The symbols move the items like this.
at | r s l
q449 | q148 q923 q859
q97 | q244 q684 q428
q164 | q518 q355 q108
q312 | q17 q13 q539
q484 | q163 q621 q163
q157 | q621 q449 q699
q551 | q886 q608 q509
q186 | q166 q163 q923
q705 | q509 q245 q17
q923 | q474 q430 q157
q430 | q365 q186 q365
q859 | q333 q157 q650
q21 | q97 q166 q180
q509 | q289 q245 q957
q163 | q395 q430 q430
q608 | q44 q449 q245
q180 | q428 q108 q484
q44 | q551 q368 q705
q957 | q299 q312 q164
q474 | q449 q395 q83
q898 | q934 q428 q684
q602 | q898 q108 q345
q83 | q859 q148 q623
q521 | q166 q180 q590
q741 | q705 q518 q629
q886 | q245 q699 q289
q428 | q621 q163 q163
q333 | q699 q83 q256
q355 | q539 q957 q539
q629 | q164 q299 q539
q699 | q623 q333 q368
q17 | q957 q289 q629
q345 | q684 q934 q244
q684 | q21 q818 q521
q289 | q312 q705 q518
q539 | q741 q355 q818
q299 | q355 q17 q518
q368 | q699 q650 q355
q650 | q256 q699 q44
q256 | q368 q623 q551
q108 | q13 q741 q934
q934 | q818 q602 q21
q395 | q186 q484 q818
q818 | q345 q898 q97
q518 | q539 q629 q21
q621 | q590 q180 q395
q166 | q430 q395 q21
q590 | q484 q428 q186
q245 | q83 q551 q312
q365 | q368 q166 q148
q13 | q602 q741 q818
q148 | q157 q474 q333
q244 | q518 q21 q602
q623 | q650 q245 q608

The rows follow the links: the fewer symbols apart two items are, the more alike their rows tend to be.

Each row is also shifted at random along 4 hidden directions that mean nothing.

Name the item of each row.
[ -3 -29 -28 -10 -12   7  -9 -13  -9  -4  30   9  15   5 -31   9  22   8  27   0 -18 -19  29 -34 -14   9 -17  -5  26  -9  20  10   3  17  22   1 -10 -30  -5 -20  16  32   6   8   1   2 -11  -2  11   7  10 -28   1  -5   7 -17 -41   8  27] | q484
[ -6 -32 -27  -5 -17   6 -19 -25  -7 -17  21   3  -6  16 -43  21  14   0  23  -9  -7 -16  20 -33 -20  -5 -31  -8   6   0  22   9   7  17   6  14 -12 -22  -6  -8  16  27   9 -11  -7  24 -11   2   6   2  12 -24   9  -2  18  -7 -29  -3  15] | q590
[ -2  37   4  14  -6  11  -4  21  -6  20   0 -20  -5   3  18  20 -39   7  22   8   5   5 -16  35 -30   9  29  -5 -30  16 -19 -17  -4 -14 -11  13 -18   5  12 -34 -34 -21  -7   4  23   4  29  -8   2 -19  -6  18 -11 -19   8   1  -2   5  16] | q312
[  9  -4   0  -3  13 -16 -16  -6 -21 -24 -35  10  25   3  -3 -29  -9  14 -25  -9  -3  -7  18 -17  -2 -25   2  14 -27  -3 -23  -5  22 -20  27  19 -14   4 -19 -14 -10  -2  19  -8 -19 -12 -23 -15 -15  21  17 -17 -15  18 -29  -9   9   9  13] | q859
[-18  26  32   8   5  13 -17  24  -6  16   6  -2  -2  14  26   6  -2   6   9  -5   2 -18 -29  39 -25   8  15 -18 -11  23 -28  17   9 -26 -20  10 -11  25  28 -18 -28 -11   4  19  19  10  35 -11   3   2   9  26  -9 -27  12  -4   5  -2  20] | q539
[ -3  36  16  11   7  18 -14  34 -12  25  10  -6   3   7  36  10 -24   9  14  18  -8 -17 -26  38 -22   8  35 -16 -15  22 -31  -5   0 -17 -19   9 -13   9  24 -41 -35 -18 -11  27  32  -8  35 -28  -2  -2   6  15 -17 -18   9   0 -10   6  30] | q957
[-22   2  13  14 -26   0   3  10   8   7  16 -14 -14  20   8 -11  33 -16  -4   5  15  20 -14  10  28  21  26   8  15  -4  16  14 -24 -18 -15  -4  14   4  11  -2   2  -9  11 -13  18 -11  24  -3   6 -18 -20  17  29  12  16  -4  27 -40  -5] | q602
[-13  24  27  10  -3  11  -3  25  -6  29   9 -10  -6   7  20   7   2   4  11  -8   8  -3 -26  42 -19  17  16  -4  -2  18  -8   7  -4 -18 -13  -6  -7  19  34 -13 -23  -9   2  18  19   3  28  -8   1 -12  -8  33  -8 -22  10 -11   6   1   7] | q518
[  4  11  26  -9  19   9  -1  -9 -18  -9 -21  34  12 -30  -1  -3 -26  29 -11  -7   5 -20  13 -13 -14  -4  -6 -18  -5  -8 -18  13  24  -9  25  19  -9  19 -24  27  12   3  -3  26 -32  13 -25   4  -4  16   7 -12   3 -35  -7   3  14  16  -5] | q368
[  1  39  13  10  -2  19  -6  30 -20  26   3 -19   1  -2  27  16 -34  10  23  10   0  -5 -10  37 -33  10  33  -7 -21  14 -22 -13  -8 -13  -3   1 -22   2  18 -42 -35 -23  -3  22  23 -16  22 -24  -7 -15  -9  14 -13 -16   1  -7 -14  11  20] | q17
[ -2 -40 -33  -5  -1   5   1  -7  17 -10  -3  -5 -14  25 -31  10  42  -6  -1 -13 -12  -5   7 -28  -1  -6 -31  18  40  23  38  -4   2  16 -10 -16  10 -14   1  18  19  37 -13 -23 -15  22 -17  -4   1 -13 -13 -13   2  34  -3   0 -27  -1   1] | q621
[ 18 -23 -15  -1  16 -21  -5   4 -14 -11 -16 -12  11  14   2 -29  11 -17 -40  -2  -7   6  -1  -1  10 -33 -12  36 -10   1   2 -15  -2   4   9 -28  -4  -5   6 -13  -8  -8   9 -10 -14 -27 -28 -29 -32  14  -6  -4 -14  60 -37 -10   0  10 -18] | q474
[-29   2  17  16 -27   4  -3   7  -2  11   5 -16  -6  22  -5   1  28   2  14 -20  16  11  -4  15 -11  22   9  13   6  10  17  13 -16 -23  -3   3  -4   9  20  -7  -7   1  19 -13   8  16  22   6   7 -26 -17  26  11  -7  16 -18  21 -28  10] | q108
[ 19  29  -9  -4   6   5  21  -3  16  -3 -26   3  -5 -32   8  16 -49  14  11  19  -5   9  13 -14   3   6  17 -11 -13  -8 -12 -32   4   9   0  18   7  -4 -36   8   1  -7 -25  -8   2   4  -3  15  13 -10  -3 -17   0 -12  -3  24   0  14   1] | q551
[  8  39  -3   8   0  15   6  25  -4  19   2 -16  -5 -12  23  18 -46   5  26  27  -6   7  -5  25 -18  11  38  -8 -24   6 -19 -24  -9  -2  -5   7 -15  -8  -1 -41 -32 -26 -15  12  28 -19  24 -15  -4 -15 -10   0  -7 -12   4   7 -11   8  15] | q289
[-11 -12  15   9 -28  16  -2   8 -26  22  57  -6   6  -8   2  -6  26 -11   8  15   7  -2   5   5  13  26  16  -1  24 -37  25  28 -36   0  27 -19  -9 -16  12 -12   9  -2  22  39   1 -39   1 -17 -12  -2 -24   0  36 -15  11 -24   1 -24 -13] | q21
[ 13 -23 -18  -7   4 -29 -25 -22 -13 -22   7  -3  14  14  -5 -16  -7 -22 -28  -1   0  -6  -7  -1   6 -39 -27   3 -37 -11 -14  -1   5  15  -5  -3 -17  -3   3 -17  -5 -16  18 -14  -4 -15 -13  -8 -23  33  32  -7 -14  30 -18  -1  -7   8 -11] | q923
[-15  14  28  11   1  11  -7  13 -13  18 -12  -7  -9  14   3  15  -9  13   9 -26  15   2 -17  42 -40   5  -5  10  -8  25  -3   7   5 -22  -6  -5 -20  24  31  -3 -25  -6   8   5  -1  30  16  -3  -3 -16  -7  32  -9 -22  10 -15  19   7  -2] | q164
[ 17   5  15  -6  28  21   6  13  -5 -14 -45  19  -5 -17  16  -8  -7  12 -32  10  -8 -13  -7 -21   7 -13  12  -2  13  14 -15  -4  14 -10  -4   5  15  18 -22  34  11   3 -30  11 -35  -5 -28 -27 -22  -1 -18 -17   9  17 -20  15  15   2 -13] | q650
[ 23  38  -7  -1   8  12  10  14  -2   5 -11   4  11 -37  26   9 -52  18  23  36 -14  -2  20 -10   2   9  48 -22 -23 -12 -29 -22   2   4  12  23   1 -14 -35 -28 -13 -15 -21  20  17 -24   8  -7   6  -3   0 -26  -3 -13  -5  13  -9  11  25] | q886

Where do the symbols, taken in turn from left to right, take each start?
Answer with the item's name.
[  8 -12  -4  -2   9 -33 -25 -16 -12 -26 -13  10  27   9  -5 -27  -9  -1 -24 -10   0  -4   7 -10   6 -39 -14   5 -41 -11 -26   1  18  -3  13  17 -13   3 -10 -15  -6 -16  26 -14  -7 -12 -12  -3 -11  33  34  -6 -22  18 -22  -4   1  11   3]
l s r: q859
[-14  17  20  16  -7  12   8  23  -4  28  -8 -23  -4   8   7   9   1  11  16 -19  13   9 -14  39 -29  20  12  21   1  21   6  -3  -8 -22   5 -12 -10  12  28  -7 -23  -8   4   8   1  12  19  -3   0 -28 -27  35  -8 -17   3 -18  12   3   0]
r r: q509
[ 11   7  10  -9  30   1  29 -10  17  -9 -46  31   2 -31  -2  -3 -13  23 -14  -8  -1  -1  13 -24   9  -1 -10  -2  18   0  -3  -3  22  -2  13   6  20  14 -32  52  21  18 -24   0 -31  24 -25  24  13  -1  -1 -10  -2 -12  -9  17  17  15 -14]
r s r: q256
[-18 -26 -16  -1 -24  13 -27  -5 -12 -13  26   0  -3  26 -22  14  30  -2  20   2 -11 -18   8 -26  -9   4  -3 -14  14   5  13  17  -4   3  -8  22  -8 -19  -2 -20  12  21  10  -5   9   5   5 -17   7  -1   5 -24  16   8  19  -3 -26 -21  32]
r r l: q395
[ 14   0  -2  -4  19 -24  -5 -10  -7 -18 -36  14  26  -6   2 -31 -10  11 -15  -7  -9   2  23 -15  11 -22   1  12 -27  -9 -25 -11  21  -6  26  14  -3  -1 -25 -14  -3  -1  12 -17  -9 -10 -16   5   0  20  23 -14 -24  18 -28  -3   6  16  12]
s l l: q256
[ -9 -31 -14   1 -23  20 -15  -7 -22  -8  35 -10 -12  16 -27  15  25 -12   4   5   1 -10   4 -20  -8   0 -13   2  27  -8  34  16 -20  10   1  -5 -12 -21   4  -3  18  15   4   8 -11  -5 -15 -27 -18  -3 -22 -20  33  12  11  -8 -17 -22  -7]
s l l: q163
[-15 -28 -22  -6 -25   4 -22 -26  -6 -19  26   0  -4  23 -39  20  17  -2  19  -9  -3  -9  14 -29 -15  -4 -24 -15   6  -1  23  14   0  12   0  23 -12 -21  -8  -6  14  20  17 -18  -2  23   1   6  12   0  11 -22  16  -5  24  -4 -21 -17  20]
r r l: q186
[ 19  10   4  -5  28   3  29   4   9  -4 -44  23  13 -36  10 -14 -13  26  -8   9 -12  -1  26 -30  10   4  13   3  14  -6 -12 -15  11  -4  26   2  17   2 -37  26  12  12 -22  11 -19  -7 -25   8   6  -2  -8 -22  -9  -1 -22   9   3  19   2]
l r s: q368
[  3 -19  -9  -6   7 -27 -21 -22 -15 -27 -22   9  28   8 -14 -25  -5   7 -14 -18   1  -1  22 -15  -4 -31 -19  16 -35  -2 -15  -2  19  -4  25  11 -18  -3 -12 -19  -4   0  31 -18 -15   0 -19   4  -8  23  25 -14 -20  18 -27 -11  -2  14  11]
r s: q180
[-26   6  15  15 -26  -8  12  -4   5  18  -4 -19  -4  11 -17   6  13   3  22 -32  25  31   5  22 -16  26   0  30  -5   1  27  -3 -12 -21  12  -4  -8   7  14   1  -8  -5  26 -22   2  26  15  28  17 -36 -26  37  11 -22  15 -23  26 -13  -9]
s s: q518
[  5  -1  15  -8  16 -10 -10 -13 -23 -21 -38  26  32 -13   0 -24 -12  26 -14 -12  -1 -13  28 -23  -1 -17   0   5 -21  -9 -29   6  28 -12  35  23 -14   6 -27  -3   4   2  18   4 -24   2 -26  -4  -8  20  16 -20 -14  -4 -24  -8  13  13  15]
l s r: q650
[ 14 -13 -12  -2  12 -26  -7  -3  -6 -13 -20  -4  22   5   2 -31   5  -6 -27  -2  -9   7  12  -9  13 -27 -10  26 -21  -2 -12 -15   5   1  14  -9  -3  -3  -7 -14  -7  -5  10 -14  -8 -22 -19  -7 -18  16  11  -3 -25  38 -34  -9  -1  12  -3]
l s: q157
[ 18  27 -17   0   7   0  35   1  32   8 -24 -16 -20 -18   4  28 -44   0  16   6   4  26  -2  12  -7   4   1   3 -12  11   7 -42  -5  15 -19  -9  14   0 -11  14  -8 -13 -32 -24  10  20   9  23  16 -31 -11   8 -11  -7   3  22   0  16 -11]
l s: q312
[ 22  27 -12   0   9   2  -2  -4   3 -20 -33  -2  -1 -17  11   3 -53   4  -7  26  -2   6   9 -14   7 -20  22 -14 -34  -3 -24 -29   5   0 -10  35   3  -4 -37  -6  -8 -24 -15 -13   1  -6  -5 -11  -6   1   7 -30   0  10 -10  26   3   2   7]
r l: q705
